[[123 122 140 131 129 115 123 121 130]
 [125 124 130 121 128 129 126 126 125]
 [102 143 126 100 140 133 133 147 119]
 [122 128 131 120 131 127 130 133 126]
 [144 113 137 154 125 123 126 120 131]
 [128 127 131 131 130 130 130 125 126]
 [129 133 138 125 111 136 131 140 130]
 [124 137 126 128 123 132 129 128 128]
 [133 131 125 124 128 134 130 132 127]]
Counting starts at 0.
Report the entry in the top-left corner.
123
Report the bottom entry of the column that holds the smallest entry.
124
The entry in row 0 and column 1 is 122
Report the entry just left of the centre entry.
154
Report the entry just right of 144.
113
Report the entry in row 2 and column 1.
143
Report the entry directly below the centre entry.
130
The entry at row 1, column 1 is 124
Report the entry in the bottom-right corner.
127
The entry in the top-right corner is 130
Report the entry at row 0, column 2.
140
The entry in the bottom-left corner -> 133
Report the entry just left of the smallest entry.
126
The entry at row 1, column 0 is 125
The entry just left of the largest entry: 137
The entry just right of the centre entry: 123
The entry in row 2 and column 0: 102
The entry directly below the smallest entry: 120

Read these off the matrix that follows.
1) Find the 3rd entry on the diagonal from the top-right corner.
2) Find the smallest entry in the last row.
3) Find the third entry from the end, reading row by row.
4) Find the entry in the top-left corner.
5) Find the largest entry in the last column.
6) Find the entry in the bottom-right corner.
7) Find the largest entry in the first column.
8) Find the smallest entry in the last column.
[[150 131 145 152 143]
 [117 121 123 111 122]
 [127 128 127 129 128]
 [152 123 146 143 128]
 [117 123 119 109 116]
 [115 131 120 109 123]
 [118 121 117 109 119]
 [103 124 119 111 130]
 [127 129 129 134 132]]
1) 127
2) 127
3) 129
4) 150
5) 143
6) 132
7) 152
8) 116

Read these off the array that follows.
1) The fourth entry in reading order?
2) The last entry, reading row by row?
3) The bottom entry of the column that holds the largest entry?
4) The smallest entry in the last column?
5) The entry just left of 113?
6) The 3rd-last entry, reading row by row?
7) The largest entry in the first row?
8) The second-last entry, reading row by row?
[[149 138 118 119 111 129 123 125]
 [128 114 124 113 129 123 136 141]
 [131 118 115 118 123 121 129 136]
 [127 114 129 114 126 122 135 137]
 [134 130 108 124 112 123 115 134]
 [128 117 139 138 152 146 111 114]
 [129 141 107 139 116 118 107 122]
 [130 115 122 115 129 122 132 138]
 [124 133 128 143 140 132 115 115]]
1) 119
2) 115
3) 140
4) 114
5) 124
6) 132
7) 149
8) 115

Questions about the grid below. Rows and columns are numbered from 0.
1) Give the entry at row 0, column 0.
2) Give the entry just right of the smallest entry.
3) Give the entry at row 1, column 1.
4) Give the entry in the bottom-right corner.
5) Give the entry at row 1, column 0.
6) Give the entry directly below 145.
7) Give the entry just left of the smallest entry.
8) Give the largest entry.
[[125 124 117 138 124 125]
 [120 128 135 135 127 128]
 [131 126 119 130 129 126]
 [132 126 118 128 127 124]
 [122 126 116 139 123 125]
 [117 119 118 143 100 129]
 [111 122 128 145 106 133]
 [116 127 128 143 123 129]
 [123 129 128 135 131 126]
 [116 122 120 142 102 131]
 [124 127 113 139 123 125]
 [115 126 127 143 125 127]
 [128 125 128 130 116 131]
 [125 124 129 129 115 131]]
1) 125
2) 129
3) 128
4) 131
5) 120
6) 143
7) 143
8) 145

[[133 141 122 131]
 [107 139 131 117]
 [118 130 108 125]
 [105 150 140 121]
 [123 139 133 130]
 [118 145 121 126]]
Counting starts at 0.
What is the bottom-left entry? 118
What is the entry directly above 125? 117
What is the entry just right of 140? 121
The entry at row 1, column 0 -> 107
What is the entry just right of the smallest entry? 150
What is the entry directly above 140? 108
What is the smallest entry? 105
The entry in the bottom-right corner is 126
The entry at row 1, column 1 is 139
The entry at row 0, column 2 -> 122

arr = array([115, 139, 104, 123])
The largest entry -> 139
The smallest entry: 104
The 4th entry from the end is 115

Read these off the array that follows. Rows and columns are numbered from 0.
1) What is the entry in row 0 and column 1?
2) What is the entry at row 1, column 1?
3) What is the bottom-left entry?
4) What is the entry in the top-right corner?
5) What is the entry in row 1 and column 0?
6) What is the entry just left of the largest entry?
7) What is the entry in the bottom-right corner?
8) What is the entry directly below the largest entry?
[[132 119 128 124 142 130 132 116 142 133 127]
 [125 136 131 138 130 125 122 118 138 130 132]
 [123 130 130 128 134 137 136 128 120 133 150]
 [140 129 136 116 125 130 118 126 128 121 131]
 [106 120 123 134 126 125 131 136 132 127 124]
 [136 117 114 129 131 131 127 118 144 126 114]
 [135 131 132 115 127 139 129 117 135 134 129]
 [131 127 129 138 141 116 132 125 130 130 123]
 [110 126 128 136 131 124 130 129 135 131 127]
 [133 139 131 133 121 129 115 125 128 121 139]
 [132 122 125 141 137 116 125 135 122 119 133]
 [129 123 122 134 131 125 136 141 112 126 132]
 [130 133 135 126 137 130 138 123 125 139 135]
 [117 125 120 139 133 131 128 120 142 130 133]
 [137 143 127 134 126 128 131 122 125 136 125]]
1) 119
2) 136
3) 137
4) 127
5) 125
6) 133
7) 125
8) 131

Read these off the row that follows.
1) Give the entry just left of 126.
2) Give the entry just left of 150.
107	128	128	130	150	133	135	126	109	104	127	130
1) 135
2) 130

Questions about the table below.
1) Which number is the entry just left of 116?
2) Which number is the fifth entry, reading row by row?
3) Which number is the entry just right of 141?
4) Which number is the bottom-right entry?
5) Which number is the entry just left of 112?
6) Which number is the entry just left of 151?
7) Which number is the top-left entry?
8) Which number is the entry just right of the smallest entry?
[[138 124 128 127 114 124 126 125 140 134 141 124 137 112 126 129]
 [108 137 127 128 151 124 121 127 118 127 101 122 113 152 122 116]]
1) 122
2) 114
3) 124
4) 116
5) 137
6) 128
7) 138
8) 122

Questions about the array below. Indices start at 0.
1) What is the entry at row 1, column 0?
2) What is the top-right entry?
3) What is the bottom-right entry?
4) What is the entry in row 1 and column 2?
5) What is the entry just left of 117?
6) What is the entry in row 0 and column 2?
7) What is the bottom entry of the column that holds the smallest entry?
8) What is the top entry of the column that holds the smallest entry?
[[124 120 132 119 133 121 131 137 127 121]
 [136 140 132 135 131 133 127 127 142 126]
 [133 108 128 123 125 125 139 125 130 126]
 [133 131 137 117 125 121 128 128 140 124]
 [141 120 127 132 119 124 114 129 130 138]
 [122 121 132 135 128 125 126 135 133 116]
 [141 132 144 125 128 130 132 130 130 129]
 [124 127 139 124 130 135 121 130 128 111]
 [138 128 145 124 126 131 133 118 120 132]
 [103 112 130 131 126 124 129 128 121 144]]
1) 136
2) 121
3) 144
4) 132
5) 137
6) 132
7) 103
8) 124
